(in the rows, 128 means zero)
Each row has a class, written as a number after it.
[ 99 146 134 113 116 131  92 133 109 144 123 145  77 104 133 130 149 133
 129 110 112 106 109 113 148  87 138 184  88 118 148 109 121 167 178 131
 134 156 129 125 130 134]
5
[138 164  92 145 177 130 124 125 140 121 143 113 162 169 132 137 156  91
 115 164 141 156 116 144 128 117 123 110 163 101 110 146 145 197 140  97
 136 167 110 112 142 130]
7
[133 134 114 127 124 101 129 129 122 151 102 140 157 146 154 137 136 110
 117 146  84 126 140 102 154 132 110 139 145 132 105 137 145 162 109 148
  82 141 123 121 129 140]
1
[128 123 141  99 184 169 152  96 117 167 178  99 156 174 130 127 174 121
 125 176 134 134 189 131 149 118 106 123 160 122  60 143 120 160 163 170
 157 170 126 112 140 189]
7
[146 145 156 184 127 152 134 119 122 120 104 135 127 111 131 154 126 156
 168 115  96 150  88 140  90  89  81 191 108 113 183  97 147 108 134  37
 211 113 120 124 138  88]
5
[101 148 166 124  80 149  56  78  75 139  94 110  46  86 137 160 139 129
 151 110 103 120 130 140 172  45 142 177  98 146 149  92 130 100 169  96
  73 178 156 175 148 136]
0
[ 93 131 126 175 190 149 144 106 102 111 150 170 124 159 148 135 171 145
 155 114 121  60 108 101 126  96 105 120 143 172 132  74  70 205 168 143
 153 128 155 168 117 112]
2
[130 143 136 185 154 166 113  89 153 146 119 188 112  96 102 149  89 162
 195 108  78 168 110 120 132 115  85 144  78 111 129  54  99  83 178  96
 138  88 160 125 149 107]
1
[118 124 180 108 129 216  96  87  96 156 116 104 122 147  87 130 100 128
 139 146 129 104 151 153 197  60 118 125 119 176  80  92 139  37  94 136
  93 174 113 169  97 155]
5
[116 131 166 168 121 135 125  50 141 108  74 138 168 148 132 156 119 161
 144 153  55 124 148 165 187 244 151 153 146 127 195 126 124  66 172 140
  84 151 139  96  86 169]
3
[148 136 115  94 134 110 112 154  88 178 122 138 136 104 146 115 126 105
 140 133 141 132 162 124 125 114 157 145  93 116 153 133 151 142 124 103
 148  95 118 166 143 112]
7
[111 142 158 171 114 162 134 103 178 115 148 125 129 125  90 120  92 160
 149 121 162 144 124 129  88 131 120 181  88  83 132 174  71 106 195 123
 157  92 111 103 101 130]
0
[157 159 106 126 168 140 129 116 144 100 164 148 105 147 114 125 191 132
  64 125 169 129  77 147  86 121 133 104 144  89 150 121 148 128 158  66
 142 152 137 139 151 139]
4
[174 123 181 120 164 145 109  83 153 140 173 157 102 142 123  91 105 168
 101 126 167 108 120 108 112 163 112 161 180 148  17 151  82 127 101 139
 151 132 153 115  81  85]
1
[128 130 178 160 146 119  94 102  93 147  87 146 149 123 126 176 106 160
 165 123 101 131  85 130 136 127 140 213 139 165 202 123 129 126 118 111
  95 156 159 163 146 144]
5
[158 151 154 152 136 211 141 142 152 122 144 133 117 117 108 185 114 137
 142 127 135 172  93 141 106  92 101 174 125  97 165 138 133  53 132  94
 127 102 120 150 120 111]
6
[ 55 130  97 146  84  51  77 180 161 128  91 190  35  63 157 125 131 148
 109 114 162 135  74  86 187 167 182 170 143 148 129 159  84 169 178 129
  95  42 164 137 149  54]
0
[140 166 116 133 209 164 109  80 128 168 133 152 148 130 147 149 144  91
 113 162 104 143  94 140 153  63 134  64 199 105 116 128 126 194 108 108
 151 159 130 104 147 117]
4
[150 138 112  94 131 123 123 144 108 184 145 159 125 122 138 136 123 109
 144 135 131 131 164 130 129 131 161 137  86 124 122 129 139 106 114 132
 151  79 101 179 139 113]
5
[136 164 134 163 232 154 175  58 143 191 141 137 150 110 149 197  76 111
 133 184  77  75 164 175 252 127 116 103 166 138 130 148  83 138 124 151
 166  37 111 126  80 100]
2
[122 151 119 130 189 212 153 117 114 130 158  99  77 156 115 139 151 137
 167 130 115 145 134 138 151  76 126  95 111 107  74 117 120  73 119 142
 146  95 101 166 137 127]
6
[170 147 137 134 192 103 112 107 142 197 156 195 128 128 150 163  93 140
 105 159 136  72 103 126 200 120 168 143 161 161 175 143  79 196  85 179
 119  76 160 153 125  81]
3
[110 151 162  98 115  96  72  79 117 191  68 126 100  82 143 121 101 118
 133 170  72 154 124 153 189 124 184 153 153 107 149 175 132 161 120 148
  75 118 135 125 137 118]
3
[134 124 125 108 108 130  70 105 107 163 110 131 157 145 124 127 154 153
 112 144 140 165 103 126 122 181 143 121 136  70 173 191 114 172 149 160
 113 151 129  93 149 150]
3
[142 132 114 103 152 118  83 109 111 183 119 121 159 163 134  93 163 118
 106 168 143 192 115 136 121 107 119  87 158  87  67 144 184 180  92 102
 126 140 119 126 176 147]
6
[158 103  87 108 161 107 138 121  92 141 131 113 151 172 142 108 164 127
 106 151 139 165 122 155 105 122 108  99 141 123 131 127 164 121  61 144
  82 124 129 149 161 176]
6
[ 78 164 126 214 188  89  43  67  39 151  89  98  14 124 151 110 126 121
 165  93 106 129 110 138 118 220 217 175 175 124 150 187  54 154  73 133
 145 136 164 128 139  71]
3
[136 112 106 121 152 164 137 115 124 132 116 156 186 141 138 165 145 147
 137 150  89 152 115 134 165 128 129  83 127 124 140 129 126 145 115 176
 128 115 111  96 111 154]
2
[151 167 120 138 163 112 149  82 149 164 135 101 159 173 125  86 143 100
 133 194 105 176 128 148  87  73 134 157 141  97 142 154 162 167  89 120
 117 158  93  88 150 157]
3
[152 139 112 132 143 128 129  94 145 119 144  98 169 162 136 130 159 120
 113 146 127 180 100 137  91 102  73  84 138  93 110 129 131 204 155 122
 151 153 105 119 143 156]
6
[164 154 125  98 128 118 116 149  95 193 115 148 146 123 144 118 105 102
 167 139 128 141 173 125 115  83 151 164  77 115 150 115 156 150 113  93
 151 112 117 165 132 104]
7
[120 156 155 144 151 160 148 104 109 145 136 109 105 146  90 130 124 140
 195 119 116 116 115 142  72 103 119 159  76  78 141 150 117  76 124 107
 151 136 135 142 118 154]
2
[153 121 192 165  87 113 109  71 120 135 118 139 102  85 120 145  75 151
 122 139 119 108 177 164 137 129 156 208 129 166 132 103 101 113 140 132
  43  88 188 153 112 121]
3
[153 143 118  97 127 132 138 153 100 177 133 140 115 120 138 139 121 108
 141 122 139 128 187 129 118 106 167 132  91 105 129 144 118 110 132 122
 157  97 111 171 123 118]
4
[138 126 163 107 147 132 178 116 116 142 164 133 164 133 143 159 202 165
 112 132  94  26  74 117 122 102  82  82 100  97 168 118 148 179 195 106
 188  78 118 101 115 136]
6
[100 121 152 151 107 136  73 142  73 135  77 145  96  96 167 146 188 141
 133  99  63 121  72 111 134  84 192 150 146 120 154 149 141 164 153  96
 168 139 103 145 129 104]
5
[147 161 157 167 159 153 101  56 148 111 165 106  92 128 100 113 121 131
 159 137 120 155 117 150  81 156 147 164 154 111  62 146 104  57 129  89
 137 165 153  91 124 142]
4
[173 176 176 132 133 213 134 104 116 150 169  91  99 145  77 139 109 137
 154 138 164 147 145 137  65  63  93 172  71 111 123 139 106  38  95 101
 141 107 121 147 101 115]
2
[160 133  96  94 111 116 125 166 101 194 131 165 124 113 140 121 117 102
 135 119 131 127 150 120 122 106 162 136  92 125 145 121 142 117 121 123
 129 100 101 171 128 111]
3
[149 116 142 104 128  93 147 110 129 155 103 115 168 160 157 131 179 139
 121 182 106 145 146 131 144 119  82  89 118  75 112 141 153 186 130 124
 150 131 139 124 132 156]
1
[155 135  97 103 132 150 119 170 113 169 138 147 117 113 123 122 128  98
 143 127 137 146 155 132 110 105 146 136  90 107 129 119 139 119 124 102
 170 109 111 184 139  99]
1
[144 154 126 130 158 149  65  98 143 151 124 137 190 181 130 154 132 162
 131 158 107 171 125 140 197 190 152  68 130  98 103 152 108 148 134 155
 157 113  85  68 133 114]
5
[144 138 109 121  79 167 135  93 122 111 121 129 139 171 127 160 135 126
 160 139 130 173 117 159  95 152 144 123 125 141  83 132 173  16  43 131
  89 170 110 128 104 172]
2
[153 140 126 105 120 106 122 133 101 192 130 133 104 114 133 112 119 116
 141 129 120 139 176 133 116 114 139 174  83  88 153 140 134 145 147 122
 146 108 111 146 143 115]
3
[150 132 116 106 138  97 123 139 105 179 134 135 116 133 130 128 129 125
 152 125 110 146 167 123 130 138 155 152  79 117 121 138 144 126 142 119
 153 101 111 153 149 124]
0
[132  98 128 141 141 122 159 110 144 126 134 149 137 140  91 171 125 155
 145 125 105 117 126 183 129 144 153 149 116 124 141 125 108 120 214 138
 102 152 145 160 118 186]
1
[159 137 122  77 111 134 128 141 102 188 130 149 128 112 125 119 121 123
 145 149 133 132 191 132 124 103 140 148  75 108 120 132 151 117 121 113
 148  72 122 179 138 113]
2
[138  86 151 160  98 130  97  50 107 139 120 104 141 130 111  91 125 180
 141 151 113 101 179 122 148 154 175 100 107 110  67 181  88 109 154 166
  80  48 134 129 111 148]
6
[152 143 129  80 121 129 100 159  92 181 141 128 113 118 121  97 117  96
 146 125 156 140 167 126  94  98 162 146  71 111 127 145 133 110 119 117
 141 105 104 173 126 110]
7
[138 129 124 104 133 133 114 151  99 175 141 144 123 108 145 117 133 100
 138 116 131 140 165 124  96 129 167 136  98 106 132 139 127 137 135 116
 185  97 109 154 127 106]
0
[147 129 116 142 176 127 124  87 145 143 163 141 160 161 109 147 157 131
 115 164 107 142 129 113 144 160 156 131 120 135 122 160 136 158 146 151
 144 128 106  95 141 151]
0
[114 122 130 165 201 169 209  80 128 102 138  66 229 125 127 178 132 146
 160 213 127 104 146 129 198 158 135 121 152 210  86 151 117 146 124 144
 166  37 110 138  91 164]
6
[135 144 126  89 119 139 116 160  92 179 132 148 124 111 139 118 134  97
 141 127 138 124 157 123 115  88 141 144  81 109 117 119 153 134 131 106
 151 106 116 167 127 120]
7
[160 144  97  86 133 118 128 144  97 191 133 146 137 110 145 116 130  99
 132 135 140 128 144 123 116  88 125 130  90 114 160 123 149 144 132 100
 156 103 112 169 142 121]
7
[148 139 115 112 129 123 143 140 114 166 133 146 138 105 130 125 118 109
 154 128 123 130 168 119 110 102 163 158  99 112 107 127 154 133 144  98
 147 116 118 149 140 137]
4
[189 103  68 154 194  82 119 149  88 163 130 114 141 145 162 118 148 145
 191 142 127 213 117  90 143  54 121 171 106 163 147 131  93 160 161 123
 120 118  70 173 147 121]
5
[172 120  85 133 147 130 132  89 139 181 109 145 162 179 161 137 146 132
 135 149  94 195 123 132 129 167 127  99 163  53 171 182 160 149 111 142
 158 154  88  90 145 137]
6
[164 149 113  84 109 127 133 151 104 182 134 143 121 102 141 111 120 112
 146 140 132 136 175 127 105  84 153 142  78 107 118 128 149 121  99 112
 140  60 119 188 138 109]
2
[147 140 100  99 115 113 148 143 104 187 123 141 156 123 145 138 116 100
 154 138 134 127 170 132 115 128 137 125  93 116 160 131 141 133 131 115
 153  99 117 149 133 125]
7
[144 133 128  89  98 130  91 150  90 176 118 137 132 119 137 113 116 111
 156 120 132 144 179 135 100 109 161 147  74  88 118 142 141 114 127 109
 136  99 106 160 125 117]
6
[141 131 114  66 107 129 111 141 140 168 122 148 182 165 144 144 185 131
  95 178 133 125 139 126 186 128  73  91 111  71  88 137 164 164 163 122
 150 156 124 132 135 167]
1
[ 93 137 193 151 165 153 117  90  85 171  99 119  71 113 116 136 126 137
 174 109  97 124 116 121 122  36  95 178 139  86 136 137 128 160 155 102
 125 174 153 158 151 132]
2
[134 141 133 164 161 168 170 104 147 148 141 122 105 120 130 133 112 125
 202 140  95 160 123 144 129 128 138 139 105 111 159 104 144  61 113 129
 153 104 113 103 121 121]
7
[118 167 144 108 136 125  34  70 120 167 115 122 126 125 118  91 133 126
 131 165 161 161 121 133 132  58 118 122  95  72  73 163  92 149 145 100
  98 134 130 136 142 138]
1
[129 165 167 180 155 170  78  43 137 149 123 129 131 118 104 148 130 151
 163 133 130 156  80 103 127 109  78 147 107  53 148 174 137 111 168  61
 180 140 104 126 150 121]
2
[177 118 128 140 181 118 156 121 131 130 140 142 177 147 135 157 146 121
  89 143 118 105 121 129 144 135 107  86 162 109 166 126 165 172 110 116
 123 133 139 154 139 136]
2
[137 123 126 123 118  97 153 143 136 109 120 168 108  42 156 181 116  96
 145 118 115 104 119 108 149  73 102 173 129 159 178  56 164 120 170  69
  71 138 168 179 155 116]
5
[159 163 125 159 107 158 142 110 138  86 126 152 116 140 112 163 144 141
 147 108  91 131  78 126  78 145  96 141  80 101 153 125 137  56 134  79
 157 117 118 140 107 120]
4
[129 146 142  97 124 128 118 162  90 185 112 141 121 125 132 115 114 100
 166 129 135 146 159 131 100  70 143 173  81 104 137 135 159 136 107 103
 145 114 107 166 136 109]
7
[123 140  43 104 167  49  62 149  93 153 122 117 145 173 159 117 229 131
 120 159 118 179  73 112 142 163  91  47 145 106 113 154  51 178 218 117
 119 139 136 117 162 153]
5
[171 133 116 118 160 173 119 121 119 157 129 116 211 188 137 132 152 118
 121 162  87 139 107 141 151  91  73  85 144 129 142  75 161 187 109 122
 166 194 118  96 116 155]
6
[157 131  90  72 142 146 115 101 113 175 134 151 133 133 169 113 177  88
 143 165 122 145 122 116 148  61 132  77 137  70 131 137 166 170 137 133
 106 176 104 161 147 143]
4
[139 100 121 207 200  82  48  98 118 169 129 150 149 129 131 119 103 121
 172 123 140 152  84  79 170 151 123 109 103 152 164 151  72 138 131 131
 179 126  94  94 107  91]
7
[172 146 114 103 142 110 135  81 111 187 124 101 151 173 131 107 134 123
 129 171  99 177 123 140 113  75 106 156 129 125  96 149 175 183  92 127
 117 158 100 121 148 162]
0
[106 156 125 141 140 167 147 102 200  78 160 136 162 111 127 164 109 131
  55 167 134  84 177 186 215 226 216 109 151 174 126  84  98 154 146 180
 143  91 168  69  81 156]
0
[137 129 146 138 121 144  61  95 150 172 102 143 169 137 143 169 124 147
  99 153  86 172 127 123 208 197 147  94 165 124 112 151 102 184 136 180
 158 141 127  72 120 120]
1
[171 120  83 105 107 140 119 114 121 171 145 155 173 138 158 128 148 117
 111 146 136 130 112 127 144 101  82 118 130 110 151 114 166 156 123 127
 145 154  91 118 145 139]
3
[153 130  93 121 118 130  96 124 142 152 122 131 163 152 149 128 152 125
 121 157 117 166  85 122 153 140 157  99 155 114 142 169 137 161 111 155
 141 154  90  97 129 134]
4
[133 146  94 112 163 104  64 104  89 165 136 126 131 182 138 120 189 121
 115 147 157 152 102 141 133 110 120  64 135  60  73 169 107 193 158 117
 126 168 118 145 153 150]
3
